What each symbol does to the objects:
vabo τ sesu
vabo θ nabu
vabo σ rivu
vabo β geru
vabo α lada
vabo δ zazi
vabo η geda
tiku θ gupi
tiku σ kope
tiku β gitu
lada τ fofi
lada θ laze
lada σ faba
lada β tuna
lada α vabo
lada δ bufa
lada η moba
zivo β mago
zivo δ puzi
zivo η bibe
sapo θ mago
sapo δ rovo
sapo η sita
rure τ nabu
rure θ sesu
rure α tido
guro θ geru
guro β nabu
guro α kope
sita τ gigi
sita θ bufa
sita σ node
sita β leke
sita α fako
sita δ laze
sita η sapo
valo τ bibe
valo β suzo
valo δ rimi
bibe τ valo
bibe θ leke
bibe σ gufa
bibe β bufa
bibe α kape
bibe δ tuna
bibe η zivo
botu σ geda
botu α fana
botu η rivu
gitu τ zege
gitu θ faba
gitu σ laze
gitu β tiku
gitu α pena
gitu δ node
gitu η repu
razi τ rivu
razi σ sesu
razi α soki
vezo τ fana
vezo σ tala
vezo η soki
fako θ zazi
fako α sita
fako δ nabu
repu θ fana
repu σ rovo
repu η gitu
pena θ rivu
pena σ nabu
pena α gitu
suzo τ bufa
suzo θ gigi
suzo σ pogo
suzo β valo
suzo α dafu
suzo δ fofi
suzo η vika
geru τ noge
geru θ guro
geru σ pali
geru β vabo
geru α tuna
geru δ kape
geru η sati
mavu τ kope
mavu θ rimi
mavu β tido
folu τ puzi
folu β tala
folu η rimi
fana τ vezo
fana θ repu
fana σ moba
fana β feno
fana α botu
fana δ guta
fana η faba
rimi τ tuna
rimi θ mavu
rimi σ leru
rimi β fofi
rimi α noge
rimi δ valo
rimi η folu
noge τ geru
noge β sesu
noge α rimi
kape β zazi
kape α bibe
kape δ geru
node θ dizi
node σ sita
node δ gitu
zazi τ dafu
zazi θ fako
zazi σ bogo
zazi β kape
zazi α bufa
zazi δ vabo
zazi η nute
vika τ mago
vika δ tala
vika η suzo
nute α mago
nute δ geda
nute η zazi
nobo θ puzi
nobo β rovo
nobo η kope
sati β geda
sati α puzi
sati η geru
bogo σ zazi
bogo α dizi
bogo δ rivu
soki τ faba
soki θ zege
soki σ fofi
soki β leru
soki α razi
soki δ pogo
soki η vezo
guta σ mago
guta δ fana
guta η dizi
mago τ vika
mago θ sapo
mago σ guta
mago β zivo
mago α nute
mago δ moba
mago η bufa
kope τ mavu
kope θ tuna
kope σ tiku
kope β laze
kope α guro
kope δ leke
kope η nobo
nabu τ rure
nabu θ vabo
nabu σ pena
nabu β guro
nabu α laze
nabu δ fako
nabu η kevo
geda τ sazu
geda θ kevo
geda σ botu
geda β sati
geda α moba
geda δ nute
geda η vabo
dizi τ pogo
dizi θ node
dizi σ bufa
dizi β gufa
dizi α bogo
dizi δ faba
dizi η guta
leke θ bibe
leke β sita
leke δ kope
feno σ puzi
feno β fana
feno η gupi
tido τ laze
tido θ fofi
tido σ zege
tido β mavu
tido α rure
tido δ gigi
tido η deve
bufa τ suzo
bufa θ sita
bufa σ dizi
bufa β bibe
bufa α zazi
bufa δ lada
bufa η mago
dafu τ zazi
dafu α suzo
dafu δ sesu
tala τ moba
tala θ deve
tala σ vezo
tala β folu
tala α sazu
tala δ vika
tala η fofi
zege τ gitu
zege θ soki
zege σ tido
tuna τ rimi
tuna θ kope
tuna σ gupi
tuna β lada
tuna α geru
tuna δ bibe
tuna η puzi
puzi τ folu
puzi θ nobo
puzi σ feno
puzi β moba
puzi α sati
puzi δ zivo
puzi η tuna
deve τ rovo
deve θ tala
deve η tido
gigi τ sita
gigi θ suzo
gigi δ tido
rovo τ deve
rovo θ moba
rovo σ repu
rovo β nobo
rovo α kevo
rovo δ sapo
rovo η laze
moba τ tala
moba θ rovo
moba σ fana
moba β puzi
moba α geda
moba δ mago
moba η lada
sesu τ vabo
sesu θ rure
sesu σ razi
sesu β noge
sesu α fofi
sesu δ dafu
sesu η sazu
sazu τ geda
sazu α tala
sazu η sesu
faba τ soki
faba θ gitu
faba σ lada
faba β gupi
faba α rivu
faba δ dizi
faba η fana
gufa σ bibe
gufa β dizi
gufa δ gupi
leru τ gupi
leru σ rimi
leru β soki
laze τ tido
laze θ lada
laze σ gitu
laze β kope
laze α nabu
laze δ sita
laze η rovo
fofi τ lada
fofi θ tido
fofi σ soki
fofi β rimi
fofi α sesu
fofi δ suzo
fofi η tala
pogo τ dizi
pogo σ suzo
pogo δ soki
gupi τ leru
gupi θ tiku
gupi σ tuna
gupi β faba
gupi α pali
gupi δ gufa
gupi η feno
rivu τ razi
rivu θ pena
rivu σ vabo
rivu β pali
rivu α faba
rivu δ bogo
rivu η botu
pali σ geru
pali β rivu
pali α gupi
kevo θ geda
kevo α rovo
kevo η nabu

The rows follow the links: the fewer symbols apart two objects are, the more alike their rows tend to be.

Rows of some objects; one shown again gets a slightly different row:
guta -> -74 73 61 92 -82 -23 -35 17 108 28 77 -46 -168 -151 77 -134 180 -157 120 30 16 -19 -23 92 -6 232 38 -191 -118 -107 -175 66 56 26 -85 -252 16 30 -122 -59 43 173 -178 186 82 -18 -100 -15 -175 40 -87 50
nobo -> -206 -37 -25 -122 -30 -55 -47 30 166 106 33 39 -135 -11 -127 -74 -3 255 1 61 114 -22 180 -13 104 -239 -40 -3 34 -25 -103 -191 -145 22 285 159 23 93 12 -157 -196 -31 -66 26 -40 -60 144 -44 39 2 6 -131
dafu -> 118 -106 107 -14 115 -25 141 110 -34 -90 -203 -41 89 -70 -101 -42 -21 -163 64 -49 -104 124 -162 80 24 155 -29 62 45 34 132 106 142 5 -382 10 -15 -78 -56 118 178 42 95 61 45 135 57 -96 68 56 -119 151
leke -> -325 -167 66 -185 89 -51 121 -67 60 50 -163 -37 15 84 -4 -83 -57 -32 -129 -121 37 150 25 -249 -9 -137 -108 84 113 -204 -24 -130 -71 278 95 66 -30 33 -59 31 -148 75 -33 -1 48 151 26 -39 86 -79 -151 63
moba -> 65 69 -9 26 -45 25 -210 79 221 58 94 37 -191 -135 -148 -129 125 62 200 75 10 -241 42 213 69 -55 -37 -143 8 160 -38 80 123 -116 18 -64 54 -40 138 -102 142 50 -110 147 -188 -154 89 -36 -137 -26 109 -80
gigi -> -168 -113 104 -50 180 -3 47 -68 0 -54 -74 99 55 -70 -18 -57 -91 -70 1 -93 0 36 -36 -67 -130 -13 -130 96 58 -51 77 -37 112 90 -333 -71 148 -112 -80 -43 208 199 -68 130 -35 112 76 100 69 62 -204 171
vabo -> 294 -29 45 22 -26 -57 -17 -21 -72 -55 -109 -50 116 50 -96 162 -132 -117 23 1 -118 -23 -116 210 63 13 -47 30 23 122 165 227 50 -99 -92 -18 -95 -157 224 173 71 -182 75 -129 -115 -25 9 55 39 -94 123 28
leru -> -81 59 -206 -11 -18 162 13 30 -148 -70 109 29 75 179 178 140 34 91 -183 24 25 149 56 -291 -53 -19 145 81 3 -55 -22 -178 -96 -28 230 171 20 169 -66 25 -138 -48 53 -185 100 113 -159 -2 47 -10 55 -147
node -> -74 33 111 -8 9 -40 30 -186 -85 -5 77 -34 48 -26 192 38 -6 -202 -47 -86 -48 36 -37 -56 -161 171 -79 -10 -52 -209 -80 86 -31 151 -186 -259 21 -66 -108 20 104 122 -169 12 8 40 -86 127 -85 21 -154 214
zege -> 59 168 -99 110 64 65 -79 -146 -304 -86 199 111 116 62 151 228 -86 83 -93 -25 -43 -129 41 -96 -166 22 41 88 -37 -8 60 26 -54 -64 -123 -124 217 -25 -53 -85 112 8 -34 -68 -61 -71 -49 245 79 60 23 40
noge -> 79 -73 -91 -32 44 47 124 167 -73 30 -143 31 111 189 -84 22 -104 103 -108 30 -2 135 -60 -71 130 -62 85 151 33 88 97 -152 -22 -90 169 358 -50 78 11 38 -238 -133 236 -161 88 55 41 -104 138 -61 42 -95

Each walk starts at a row. The symbols on each line, taken left to right, move it on to the next object.
Answer with the object's row; about right is enough.
start 216 17 21 83 84 -49 -54 -79 -189 -62 50 133 191 -34 -139 146 -206 95 -76 -8 -59 -130 -52 83 -24 -63 -33 182 27 149 186 83 11 -193 -178 76 85 -127 64 -42 62 -121 86 -30 -175 29 144 141 148 93 21 91
θ α τ δ δ β
-135 -98 -126 -130 6 129 38 30 53 52 -105 -22 13 229 -38 -35 -23 108 -99 -36 79 124 31 -204 22 -205 -2 48 157 -23 43 -136 -77 36 367 222 -54 30 139 19 -146 -96 68 -213 30 111 -57 -80 87 -119 117 -166
β τ σ σ α τ σ δ
105 17 158 40 -73 -75 152 -21 -72 -39 -17 -160 34 -53 150 39 37 -280 -4 -95 -85 104 -132 65 6 254 38 -104 -78 -95 -40 217 45 68 -241 -189 -195 -23 -71 167 32 -46 -4 -6 112 14 -173 -39 -90 27 -59 108
start 126 170 -100 146 -116 150 -93 -131 -142 -88 192 -53 30 80 223 214 43 -95 -13 -23 -82 -69 -28 -18 -168 95 85 -81 -28 -64 7 180 -10 -27 59 -199 50 6 51 72 109 -55 -109 -160 -22 -58 -205 214 -90 -37 127 -28
β β σ τ α
301 4 -28 105 94 38 20 35 -176 -97 -3 61 184 10 -174 135 -97 -29 23 7 -123 -46 -76 166 1 58 37 99 34 204 221 109 95 -240 -218 92 -17 -102 102 68 106 -130 224 -67 -99 -4 74 12 110 21 107 35
τ α α τ θ α τ σ σ
9 7 2 -18 120 -21 -152 -248 -70 -47 122 129 61 43 -31 179 -144 61 -29 -108 -33 -172 54 13 -153 -274 -126 117 167 3 91 67 -3 68 -51 -90 151 -154 144 -38 211 -47 -111 -22 -219 -53 87 224 73 -13 103 98
start 85 30 -67 22 43 124 -141 -128 18 -45 20 25 13 136 -29 112 -61 -52 49 -71 -104 -87 -54 -19 -112 -102 -103 10 148 59 119 163 122 -71 33 -77 84 -173 237 76 348 -88 -65 -139 -141 -12 -45 91 -39 -108 202 -12
α θ τ α δ δ
17 -3 -38 18 169 100 -114 -147 -125 -46 122 176 97 56 -55 147 -141 93 -60 -25 80 -125 30 -49 -175 -181 -120 152 55 72 164 -32 22 -85 -144 15 271 -116 49 -83 230 41 1 -25 -173 -13 117 215 119 42 1 36
τ τ τ τ θ η η
85 16 -95 55 115 240 -116 -41 -103 -88 76 120 86 28 -73 122 -106 35 28 -43 -89 -61 -84 -48 -175 -72 -13 61 124 120 158 51 155 -210 -157 44 212 -100 111 18 293 29 51 -67 -120 30 30 131 54 23 142 -47
start 285 127 -37 176 -42 66 13 30 -322 -90 117 6 111 52 88 188 -10 -29 -68 8 -102 24 -84 147 -38 195 226 69 -101 61 82 189 -16 -208 -130 -45 -4 30 -21 45 33 -75 138 -165 -12 -13 -73 100 82 68 44 2
σ σ τ σ δ
119 -134 181 -44 32 -65 132 12 37 -24 -240 -116 77 -43 -47 -34 -48 -259 91 -70 -101 118 -188 130 60 142 -87 -8 74 -36 57 211 139 92 -272 -74 -186 -136 58 170 117 23 84 30 39 98 9 -122 -24 -6 -83 142
τ τ τ δ β τ σ σ
56 -79 -20 -57 -30 -14 116 59 15 55 -176 -35 81 200 -78 62 -84 53 -106 -10 -21 89 3 -32 145 -94 31 98 61 20 85 -78 -96 -12 293 273 -175 32 98 96 -219 -234 212 -176 39 37 -19 -127 154 -96 71 -144
start -162 -66 -52 -125 11 35 -14 -116 -4 9 -58 54 62 174 12 86 -115 205 -153 -46 48 22 90 -219 -13 -273 -60 102 135 -45 -19 -149 -127 157 281 176 -8 66 95 7 -111 -104 33 -198 -27 33 52 23 73 -33 46 -85
β σ σ β α β β β β
-36 -82 -2 -115 16 -138 61 0 -38 34 -153 37 128 214 -40 74 -139 160 -186 -57 54 -14 98 -35 120 -202 -23 212 78 10 65 -127 -208 90 217 218 -123 27 73 57 -281 -185 128 -153 -28 1 79 -23 146 -30 -29 19
θ σ σ τ τ η β
248 10 31 48 -114 -151 -88 99 131 15 -4 -22 -84 -192 -172 16 36 1 145 113 -26 -145 -10 318 170 70 -34 -148 -52 218 17 133 47 -172 -9 -23 -102 -73 119 -25 -3 -49 -25 83 -98 -145 145 -72 -37 17 62 -56
start -169 -98 86 -44 114 22 75 -84 118 -22 -132 -60 -32 -32 13 -92 9 -275 102 -145 -80 124 -141 -42 -122 60 -131 -2 77 -131 27 127 175 145 -264 -154 -9 -134 21 131 261 149 -85 69 42 146 7 -20 -63 -20 -70 106
α δ δ α θ β β θ θ
-167 -116 152 -112 159 -52 48 -197 29 17 -79 10 7 -21 26 -19 -91 -152 8 -131 -16 8 -51 -15 -113 -47 -189 60 80 -151 -26 63 69 204 -249 -180 102 -145 -10 21 221 129 -143 87 -79 96 19 88 -51 -16 -157 251
α δ θ α θ θ θ η
44 92 60 13 -2 -98 -175 -80 144 68 151 108 -108 -146 -100 -18 0 143 141 40 36 -266 154 168 -12 -195 -90 -59 22 94 -67 11 -26 -57 -8 -107 144 -87 97 -179 108 78 -154 170 -201 -186 171 147 -68 87 1 -2
start 103 213 -69 111 -140 21 -147 4 37 14 308 -40 -153 -107 88 -28 178 4 124 87 0 -156 102 102 -35 82 106 -175 -148 7 -170 76 38 -86 62 -183 8 55 -8 -102 47 40 -119 64 -42 -169 -91 71 -163 61 73 -69
σ σ δ δ α
253 194 56 148 -210 -68 -82 67 -28 23 143 -54 -90 -144 35 32 93 2 96 108 -10 -86 12 278 120 160 113 -115 -151 83 -117 123 -29 -170 6 -155 -104 26 -13 -21 -16 -79 19 52 -18 -187 -30 -20 -135 58 35 -33
η θ σ σ α
61 164 -20 59 -37 -24 -100 -250 -233 -57 286 70 101 44 178 248 -63 13 -126 -61 -89 -109 121 -57 -182 -67 -5 12 -22 -64 -10 112 -104 17 4 -240 74 -22 -34 -59 70 -40 -134 -116 -129 -71 -92 242 -33 17 46 80
start -35 25 83 49 -17 68 75 -91 -52 -28 30 -106 -13 -4 192 -1 66 -276 52 -84 -107 163 -82 -47 -149 195 -22 -83 -21 -178 -49 121 12 176 -165 -288 -34 -28 -96 112 171 133 -157 -2 110 90 -192 62 -143 -7 -75 98
τ σ α α δ σ
130 202 -144 135 -28 223 -50 -44 -228 -115 214 80 92 95 185 174 25 13 -40 29 -55 -3 -39 -68 -168 166 124 25 -70 52 68 89 17 -129 -72 -116 114 5 -55 -24 143 37 8 -138 -9 -25 -161 177 -41 67 98 -26
σ τ τ η β
-107 -9 -120 -71 31 113 -51 155 169 57 -6 73 -107 -9 -114 -179 62 246 35 154 127 35 97 -107 123 -137 78 20 4 120 -76 -225 29 -99 248 259 65 100 18 -93 -182 67 74 42 39 4 71 -136 29 -22 29 -217
start 229 -48 107 -15 -7 -208 -43 -166 -100 -55 -41 11 185 27 -111 182 -204 51 -80 -80 -104 -164 -23 179 11 -120 -100 165 56 56 109 128 -79 -14 -87 -2 -48 -155 147 24 67 -160 47 -104 -173 -64 98 186 135 2 88 132
θ α τ δ δ β
-132 -53 -170 -58 88 174 30 59 -25 5 -80 25 18 158 -33 -9 -10 147 -128 4 68 148 20 -234 -26 -169 77 114 105 10 93 -177 34 -20 253 297 66 93 17 10 -115 -74 133 -157 32 101 -5 -98 143 -86 96 -143
τ τ σ β τ β α α
-98 105 -95 -13 -97 107 10 -36 -88 -4 91 -45 27 203 163 106 60 22 -166 22 31 146 58 -210 -30 -39 106 39 -13 -114 -68 -73 -85 66 314 63 -92 108 -1 53 -214 -119 35 -225 121 38 -172 3 16 -72 97 -155
